Here are made-up objects, facts about them, and rows of numbers that follow some of those facts. Name the object behind each unnamed row.

Some facts about the objects:
bega Φ fodustim; biflu Φ sumor; birur Φ bota; bogripes Φ loklan; brepul Φ garotruk
bromil Φ teklu; bruner Φ plutan; buflu Φ trobrir; buzak Φ flogifam; dage Φ pezar
dagem Φ gekles; dastas Φ vopim; dirok Φ zegre; dodas Φ sustum; dragum Φ veza
drekedul Φ temeflo; dridu Φ riskabik; drupam Φ biflu; duburam Φ birur; flasa Φ ginem
flastas Φ grubo; flavak Φ bromil; flogifam Φ seklozek; flunis Φ drekedul; flusti Φ skabror
fodustim Φ gridrul; fotas Φ plaskom; garotruk Φ troso; gebreflim Φ grapler; gekles Φ lefon
giter Φ dastas; gituvam Φ troflis; godel Φ zibra; gribotal Φ drupam; gruki Φ vebar
gunagem Φ posker; kedritus Φ stodra; klufluk Φ bruner; kodrak Φ steplozar; kubo Φ rutral
letrun Φ gunagem; loklan Φ patrokles; lovul Φ stobuk; nole Φ ropla; nolen Φ tokligil
nuda Φ gribotal; patrokles Φ nolen; plaskom Φ stedi; plotan Φ dridu; plutan Φ flusti
posker Φ dragum; ragal Φ dage; riskabik Φ dirok; rizum Φ poflostu; ropla Φ flavak
rotru Φ vuli; seklozek Φ staba; skabror Φ ragal; skegon Φ vaski; skufarul Φ giter
steplozar Φ roflos; stobuk Φ kubo; stodra Φ buskeske; sumor Φ seman; teklu Φ gruki
temeflo Φ plotan; tokligil Φ fleplubim; trafun Φ kedritus; trobrir Φ bogripes; troflis Φ flasa
vaski Φ godel; vebar Φ grezu; veza Φ lovul; vopim Φ gebreflim; vuli Φ rizum
vunos Φ kodrak; vusten Φ klazil; vuto Φ foflik; zedrul Φ dagem; zetrul Φ zagorur
zibra Φ kubri; zuzor Φ vuto; bedes γ pifil; bega γ teklu; biflu γ plaskil
birur γ trifar; bogripes γ flavak; bota γ plaskil; brastam γ plaskil; brepul γ flobobrir
brevul γ gituvam; bruner γ dridri; buskeske γ ropla; buzak γ vame; dadar γ skuze
dage γ trifar; dastas γ foflik; dirok γ veza; dragum γ plaskom; drazi γ klepe
drekedul γ pifil; drupam γ klomidrol; duburam γ bromil; festem γ flavak; flasa γ stuflu
flastas γ skuze; fleplubim γ dagem; flikek γ troflis; flipli γ fodustim; flisu γ plaskom
flogifam γ klepe; flostes γ klepe; flunis γ likor; flusti γ tokligil; fotas γ temeflo
garotruk γ skuze; gebreflim γ pifil; gekles γ foflik; gilifla γ klomidrol; ginem γ troflis
giter γ troflis; godel γ klomidrol; goklam γ gituvam; grapler γ buflu; grezu γ troleflom
gribotal γ dridu; gribuk γ dagem; gridrul γ loklan; grikitran γ stedi; grubo γ stedi
gruki γ skabror; gunagem γ trifar; kedritus γ tokligil; kefli γ trifar; kigre γ troflis
klazil γ sima; klufluk γ dukli; klusuklom γ dodas; kodrak γ stedi; kubo γ klepe
kubri γ troleflom; lefon γ veza; letrun γ skabror; litin γ teklu; lolam γ fodustim
lovul γ vuli; mevi γ foflik; mufurom γ bromil; niklegril γ likor; nistemi γ foflik
nole γ loklan; nolen γ foflik; noman γ likor; nuda γ poflostu; patrokles γ vuli
plaklufu γ sima; plestil γ skabror; plotan γ vame; plutan γ rotru; pogrum γ dridri
posker γ loklan; ragal γ dridu; ridri γ troleflom; riskabik γ poflostu; rizum γ fodustim
roflos γ foflik; ruklos γ vame; rutral γ bromil; seklozek γ gituvam; seman γ dridu
skegon γ bromil; sketo γ vame; skigra γ pezar; skufarul γ veza; staba γ dukli
steplozar γ troflis; sterom γ klomidrol; stobuk γ trafun; stodra γ troflis; sufli γ skabror
sumor γ stuflu; sustum γ klepe; tesa γ poflostu; trarefos γ flavak; tremum γ sima
tridren γ dagem; trobrir γ vame; troso γ klomidrol; vaski γ stuflu; vebar γ dridri
veges γ dridu; vomen γ dukli; vopim γ buflu; vunos γ flavak; vusten γ klomidrol
vuto γ vuli; zagorur γ dodas; zedrul γ troflis; zegre γ tokligil; zetrul γ gituvam
zibra γ skuze; zuzor γ dridri; birur Σ vame; birur Σ tokligil; birur Σ sumor
birur Σ rotru; brastam Σ gruki; brastam Σ sufli; brastam Σ grubo; brastam Σ plaklufu
dastas Σ sufli; dastas Σ goklam; drekedul Σ zibra; flavak Σ buflu; flisu Σ posker
flisu Σ drupam; flisu Σ dadar; flobobrir Σ buzak; flobobrir Σ nistemi; flobobrir Σ gituvam
flogifam Σ sufli; flogifam Σ buflu; flostes Σ vuli; flostes Σ kedritus; flostes Σ dridu
gebreflim Σ posker; gebreflim Σ gruki; godel Σ garotruk; godel Σ plutan; godel Σ zibra
grapler Σ brepul; grapler Σ litin; gribotal Σ bromil; gribotal Σ nistemi; gunagem Σ pogrum
gunagem Σ klusuklom; gunagem Σ rotru; gunagem Σ fodustim; kefli Σ sima; kefli Σ gituvam
klepe Σ gribuk; klepe Σ teklu; klepe Σ plaklufu; klepe Σ gituvam; likor Σ loklan
lolam Σ grezu; lolam Σ gekles; lolam Σ letrun; lovul Σ skuze; lovul Σ fleplubim
lovul Σ flastas; lovul Σ klomidrol; mufurom Σ duburam; mufurom Σ flikek; niklegril Σ ridri
niklegril Σ dukli; niklegril Σ dirok; patrokles Σ skabror; patrokles Σ goklam; pifil Σ gribuk
pifil Σ riskabik; pifil Σ sima; pifil Σ rizum; plestil Σ grikitran; plestil Σ vuto
plotan Σ festem; plotan Σ gridrul; plotan Σ litin; poflostu Σ fleplubim; ragal Σ stuflu
rutral Σ vunos; rutral Σ flunis; seklozek Σ riskabik; seklozek Σ plaklufu; skufarul Σ lefon
skufarul Σ sterom; skufarul Σ rizum; staba Σ dadar; stedi Σ bromil; stedi Σ kubo
steplozar Σ pogrum; steplozar Σ zegre; stobuk Σ skigra; tridren Σ sumor; trifar Σ sketo
trifar Σ sumor; troleflom Σ buzak; troleflom Σ zetrul; troleflom Σ sustum; zagorur Σ litin
zedrul Σ gridrul; zedrul Σ dridu

Some objects and their rows:
[ -8  17  11 -20  -8   4  -7  17   8   2  -5 -12  -2 -18  28   5  -8  -2
  -8 -26   2   5  11  -3 -11   4 -17  16  -2   9  10  -2   2   4   5  -4]: plaskil
[ -9  25   7 -21  -2  11  -1  27   3   5  -6 -12   0 -17  15   5  -9  -3
  -5 -27   1   7  10   4  -5   6 -17  34   0   5   9   0 -11   5  11  -2]: pogrum
[  6  22   4 -25 -21  14  -8   3   1   3  -6  -3   3 -18  23   7  14   9
  17 -23  -7  24  15   7   1  25 -16   7  -2   1   9  -4 -13  -3   2  10]: steplozar
[ -8   6   8 -23  -3  -1 -10  13   3   6   0  -9  -1 -19  28   3  -8  -2
  -7 -26  -6   6  19  -2 -16   3 -19   8   3  15   9  -6  11  16   2  -2]: dukli
[ -4  15  11 -25 -15   5  -5   7   1   0  -8  -9  -1 -17  28   6  -9  -1
  -7 -26  -4   3  12  -2  -5   4 -16  19  10  15  10  -2  -8   6   4   4]: niklegril
[ -2   5  11 -18 -25  15 -11   3   4   2  -6  -5   2 -11   8  20  -2   3
   0 -20 -15  13  11  12 -11  10 -13   8  -2   0  23   4  -9   0   2  -2]: klufluk
[  1   8   7 -24 -25  13  -9   2   2   3  -8   6  -2  -8  10  13  -3   3
   7 -25 -13  14  22   0 -16  10 -13   3   4   4   9   6  -6  -2   4  -3]: dirok
[ -3   6   9 -22   9   1  -4   6   4   2   3 -13  -2 -16  39   7  -8  -2
  -6 -27   9   7  13   0  -5   5 -19  18   4  14  10  -5   4  15   1  -2]: trifar
[ -1   1   6 -18 -23  14 -10   2   2   1  -8  11   1 -18   9  13   6  11
  -2 -13 -14   5  13  12 -15   4 -17   1   5   2  21   4  -6   5   3  -4]: seklozek
[  0   7   5 -21 -24  11 -10   3   2   1  -7  -1   3 -14   9  14   1   3
   6 -20 -13  16  14   7 -11  15 -13   5   0   0  17   4 -11   1   2  -3]: vaski
[ -7  23   8 -24 -15   6  -7  13   0   2  -9 -10  -2 -19  22   4  -7  -2
  -5 -27  -4   5  11  -1  -6   6 -18  20   4  12   9  -1  -8   7   7   1]: kubri
[ -4  14   3 -23 -23   6  -9   2   3   4  -9  -6   2 -13   8   7   4  -2
  12 -22 -14  20  18   2 -10  25 -13   4  -1   1  11  -1 -13  -2   1  -1]: zibra
[ -3  14   8 -23 -20   1  -9   8   3  12  -5 -12  -3 -19  32   4  -8  -2
  -5 -26 -11   3  19  -1 -15   3 -19  13  18  15  10  -3   3  22   5  -5]: flikek
[ -7   3   5 -11  -9  10  -7   4   2   8  -2  10  10  -8  10   4  -3  10
   3 -23  -6  17  13   8 -14  14  -1  11  -1   3  14   1  -3   0   1  -3]: rotru
[ -7  18  15 -22 -14   2  -3  10   3   2  -6 -10  -1 -18  27  11  -8  -2
  -7 -27  -4   6  10  -3  -7   5 -18  21  12  14   8   0  -7   3  12   2]: rutral
[ -2   1   4 -23 -24   9 -10   4   1   3 -10  -2   2 -11  10  14   1   1
  10 -22 -12  19  12   2 -16  14 -16   7   2   1  17   2  -9   6   2  -2]: vusten
[ -4  17  13 -20 -18   9  -6  13   4   3  -8 -10  -2 -18  22  12  -8  -3
  -6 -27  -3   3  12  -2  -5   2 -18  27   4  11   8   3  -5   5   8   1]: plestil
[ -8   1   5 -19 -23  21 -11   3   3   3  -9   5   1  -6  10  20   1   0
  -3 -27 -15  12  13   3 -17  10 -14   7  -2   3  22   2 -11   1   1  -3]: drupam
[ -8   3  14 -23 -20  10  -3   6   6   1  -7 -13  -2 -16  28   8  -7  -4
  -5 -27  -9   4  11   0 -10   4 -19  23  15  14   9  -3  -6   7   6   0]: flisu
[ -6   0   7 -21 -24  14 -10   4   0   0  -6   9   0 -19  10  14  11   1
   1 -19 -15   6  13   5 -13   6 -18   3   0   0  19  -2 -12  -1   0  -5]: gebreflim
[ -7  10  10 -25 -13   2  -7  12   3   3  -6 -11  -2 -17  21   6  -9  -3
  -6 -25  -8   5  12  -2  -8   4 -18  20  13  17   8   0  -1  15   6  -2]: veges


Now the same objects, written a new way:
Some rows with their names:
[  6   6   2  -6  10   7  10   8 -25   1   3  -3  -1  -1 -15  11   0   4
   8 -16   0  -1   5   4  -7   2  -4  -1  24  10   3   1   8   2 -11  -2
   9]: mufurom
[  4 -19   2   7   3   5   4  10  -7  -8  17  -2  -4 -13  -2  -2  -2  17
  -2  -4  -1   1  -2   1   7   2  -2  11   3   9  -1   2  -3   6   2   4
   1]: fleplubim
[  3  -8  -2   2   1  -1  -2   0  -2  -4  13   2   5 -10  -3   1   3  11
  -4  -6   2  -6   1  -2   4   0  -2   6   2   2  -4   6   1   4   0   0
  -2]: klusuklom
[  6 -13   1   1  -5  10  -4   1  -8  -8 -11 -13   9  -4   5   2   8  13
   3   0   3   0  -3   2   1  10   0  10  14   4  -7   1   3  -4  -4  -3
   2]: bruner
[  4  -2  -3  -3  -3   6   3   1  -5  -4  -6  -3   0   1 -11  -4   3   4
   8 -10   1  -5  -1   0  -2   3  -6   6  14   0  -2   2   4  -1   4  -1
   6]: gribotal
[ 2 -3 -1  0  0  3  0 -1 -2 -6 -1  0  1 -4 -8  0  3  7  3 -8  1 -5  0  0
 -1  2 -3  6  9  0 -2  3  3  1  1  0  3]: flipli
[  0  -5  -3  -9  -2   8   1  -3  -1  -7  -2   9   5 -11 -20   1  -1   7
  -2   0   0  -8   7   2  -1  12  -9   6   9   3   2   0   2   2   7  -2
   0]: mevi
[ -1   1  -2 -19   3   5  -5  10   5  -3   1   9  10   0   9  -1  11   6
   3 -15   0  -3  -2  -2  -1   2  -9   2   6  -2  -4   3  10  -2   0  -4
   9]: vusten
[ 2 -1 -1 -1  0  3  0 -1 -2 -6  0  0  1 -3 -8  0  3  8  3 -8  1 -5  0  0
 -1  2 -2  5 10  1 -1  3  3  1  1  0  3]: noman
[ -3 -10   1   1  -3   1  -4   3   4 -13 -16   3  -3  -6   7 -13   8   9
   5  -5   5  -6   8  -3   1   5   4   7  -9  -1   9   2  -6  -5   0   2
   5]: skigra
[ 2 -2 -1 -1 -1  3  0 -1 -2 -6  0  0  1 -3 -7  0  3  7  3 -8  1 -5  0  0
 -1  2 -2  5  9  0 -2  3  3  1  1 -1  3]: tremum
[ 2 -2 -1 -1 -1  3 -1 -1 -2 -6 -1  0  2 -3 -7  0  3  8  4 -8  1 -5  0  1
 -1  3 -3  5  9  1 -2  3  3  1  1  0  3]: vaski
[  0  -4   4   9  -4  10   2   0  -2  -6   4   8   4  -3 -10   6  -3  11
   8  -4   3  -5   1  -4   0  -2  -9  -5   8  -1  -8   2  -1  -4   1  -2
   5]: kigre
[  0 -10   7  14  -3  11   4   2  -1 -11   6   8  -2  -7 -12   4  -8  14
   7  -2   0  -1  -2  -2   0  -5  -6  -2  10   1  -8   0  -4   0   6   0
   4]: ginem
[ 1  1 -5 -1 -6  0 -1  3 -3 -8  8  0  6 -4  1 12 18  7  1 -7  5 -7  6 -4
  0  6  2  4 10  0  2  8  7 -5 -4  3  1]: buzak
[  5  -5  -5   5   0   6   5  -4  -6   0 -16   6  -4   7  -8  -3   7   3
   7  -1  -2  -8   3  -1   5   0  -1   3  10   5  -6   0  10   4  10  -3
  12]: flobobrir
[  3   0  -5   2   1   3  -2 -10  -4   4 -13   8   3   7  -3   3  14   4
   3  -1   1 -12   7  -2   5   3  -1   1   2   4  -5   4  13   0   1  -4
   9]: dodas
[  2  -9   0  12   7   2   6  -8   3  -3   5  17 -17   6 -18  -6   4   7
   4  -5  -5  -6  -1   2   9  -4  -9   3   0  12   2   2   5  13  15   3
   8]: pezar
[  5 -11  -4  10   4  -1  -1  -6  -3   0   2   9   1  -3   0   3   9  10
  -5   3   0  -9   5  -2  11  -2   2   4  -3   7  -8   4   7   8   4  -2
   4]: fodustim
[  2  -5  -5   4   1   5  -4  -9  -4   8  -4   7   2   5   2   6  20   8
   1  -2   1 -14   5  -2   8   8  -6   1  -5  10  -3   6  13  -3  -2  -1
  10]: buflu
[  2 -11  -2  10   3   6  -2  -5  -3   0  -2   7  -4   1   2   4  12  12
   0   2  -2  -8   2   0  10   5   0   5  -3  11  -3   3   8   3   3   1
   9]: teklu

Name these rows:
No name comes twice in this set of rows, the named rows included.
[  6  -8  -3   4  -1   9   4  -7  -6   2 -15   3  -5  10  -9  -4  12   4
   9  -2  -1  -8   0   0   6   4  -7   4   9   9  -5   1  10   2  10  -2
  11] : flavak
[  2   9   1  -6  12   3   1   6 -23   5  13  -1   6  -6  -4  20   8   9
   0 -15   2  -6  10   3  -4   6  -2  -4  11  11   5   6  10  -3 -23  -1
   7] : duburam
[  2  -6  -4 -12  -4  12   5  -1  -3  -6  -8   7   4  -7 -24  -3  -2   4
   4  -1  -1  -7   6   2  -2  13 -13   7  15   3   1  -1   3   0  11  -2
   2] : dastas
[  4  -5  -1   0  -6   3   3   0  -1 -11   5  -1   1   0  -8   6  17   7
   6  -9   3  -2  -1  -1   0   6  -6   4  16   4   1   5   5   0   4   3
   0] : trobrir
[ -3  -4   2 -16   2  10  -1  17   7 -12 -19   8  -2   2  11 -13   8   4
  10 -15  -1   2   1  -1  -5   2  -5   3   6  -1   5  -2   3  -4   6  -1
  15] : godel
[  0   1   9   8  10  11   6  10 -22   0  18   8   3 -10  -8  24  -4  15
   3  -9   1  -2   9   0  -3  -2  -5 -12  12  10  -1   3   3  -3 -18  -1
   9] : flikek
[  0  -9   2  -8   6   6   0  16   9 -13   4   8  -2  -7   5  -5   0  11
  -1 -12  -4   6  -6   1   0  -4  -4   5  10   2  -4  -1   3   8   9  -1
   8] : troso
[  5  -9  -1  -5  -6  11  -7  -2 -11  -3 -14 -13  16  -1   8   5  14  11
   4   0   5  -3  -1   1   0  14  -2   8  12   3  -9   3   7 -10  -8  -5
   2] : klufluk
[  5  -3  -4   6   4   6   1  -9  -9   7 -19   0  -6   7  -9 -10   0   5
   7  -3  -2 -11   1   1   5  -1  -2   5   3   5  -7   1   8   4   4  -4
  14] : klepe
[  8  -8  -5   4   0   2   6  -7  -6   1 -10   7   0   5 -10  -5   7   3
   5   0  -1  -8   2  -2   7  -3  -3   5   8   4 -10   2   9   7  11  -4
   6] : trifar
[  0  22 -13   7   6 -13   4  -1  -1  -8 -24  13  -1 -12  -6   7 -11  -3
 -10  -1   1 -14  22  -7  -4 -22  35  -4  13 -18  -7  -1   9  12   4  -8
  13] : veza
[  5  -9  -2  10   1   7   7  -2  -5  -5 -15   4 -10   3 -10  -5   1   6
   5   1  -3  -4   1   1   6  -3   2   5  12   6  -5  -2   6   9  14  -1
  11] : stedi
[  0  10   5   2  -4  11  -2 -11  -5  -1  -3   8  10   8 -19  14   4   5
  14  -7   3  -7  -1  -1  -6   0 -15 -10  19  -3 -10   3   7  -7  -3  -5
   5] : zedrul

The same objects again, as new rows of numbers:
Known rows:
[-2 -3  6 -5  3 -4  7  6 -2 -2 -1 -1  3 -7 -5]: plestil
[-6  2  1 -2  0  5  0  0 -1  3 -2 -2  1 -1  0]: rizum
[ 0 13 -6 -7  6  6 -4  0 -8  7  5  4 -4 -6 -1]: zetrul
[  0  -8   3  -2  -5  -2  -7   5 -14  -6  -4  19   8   0   5]: gilifla
[-6 -8 11 -9  5 -4  9 10  1  4  2 -2 10 -8 -9]: gebreflim
[ -9   2  -2  19   0   1   7 -12   8  11   0  13 -15   6  -4]: giter
[ 10   3  -3  -7  13   2 -12   2   3  16  18   3   3   0   0]: gituvam
[ -5 -18   8   4 -12  -2  -4   4  -7 -13 -13  11  11   7   7]: troso
[-15  -7   3  26  -9  -1  11 -13  15   5  -9   5 -13  14  -1]: ginem
[  9 -11 -14   8   4   9  -8  -1   9  -7  -2  -1  -4   9   6]: tokligil
[-4  1 -4 -1  4 11 -1 -3 -1 -3 -1  0 -1  1 -2]: plutan
[ 15   7 -12   0   9   2 -14  -4   0   8  14   5  -5   4   5]: dodas
[ 5 -7 -7  4  8  9 -8 -4  9  0  6 -4  0 12  4]: skabror
[  3   9  -7  -8 -20  18   6 -11   6 -10  -2   7   7 -10   0]: gekles
[-4  5 -2 -1 -1  4 -1 -2 -2 -1 -3 -2 -2  1  1]: kedritus
[-3  4 -3  1 -3  5 -1 -1 -2 -1 -5 -1 -2 -1  1]: klusuklom
[ 9 -6 -8  6 10  4 -4 -6  8 -8  8 -5 -3 15  6]: dridu
[-13  -1  13 -11   2   4   1   5   4  17   5  -6  13  -3  -5]: sufli
[-10  -5   3   6  -9   4   2  -2   4  -6 -12  -9   0   7   3]: klazil
[  9  -5  -9   6   8   8 -11  -6   7  -2   8  -1  -2  12   4]: temeflo
[-8 -2 -4  0  3 12  2  0  3 -4 -5 -4  0  3  2]: vebar

Name these rows:
No name comes twice in this set of rows, the named rows included.
[ -5 -10   3  -5   7   2  10   8   1  -6  -2  -2   5  -5  -6] : ragal
[  3 -14  14  -9  13  -8  -1  12  10  16  14 -10  14   0  -7] : klepe
[ -9  -8  17 -13   6  -4   9  13   2  12   5  -4  15 -10 -11] : seklozek
[-12  -4   3   4  -7   4   2  -1   3  -5 -12 -14   0   7   3] : sustum
[ 19   2 -17   2   8   3 -15   0  -3   3   8  10  -8  -3   3] : rotru
[-12 -14   1   5  -4   9   7   0   9 -12 -14 -10   3   8   2] : fleplubim
[ -2  13  -4 -10  10   5  -4   3  -8   9   6   1  -2  -8  -3] : buzak
[  0   2  -9  -7 -16  25   8 -10  11 -15  -3   7   9  -8   0] : nolen
[ 10  22  28   1 -28 -45  -9  -1 -24  13  -4  -7  -3 -13 -10] : lovul
[  3  -4  -7  32   3  -5   0 -18  20  16   9  16 -20  19   0] : troflis
[-13  -8  23 -18  10  -4  10  15   4  20   9  -9  20 -10 -15] : flogifam
[  7  -4  -2   2   4   1 -10  -2   8   7   8  -4   2   9   4] : sima
[-7  2  3 -4 -1  5 -1  1  0  6 -1 -2  3 -1 -1] : gribuk
[  2   6  -3 -10 -19  16   7  -8   7  -7  -1   7  11 -13  -2] : nistemi

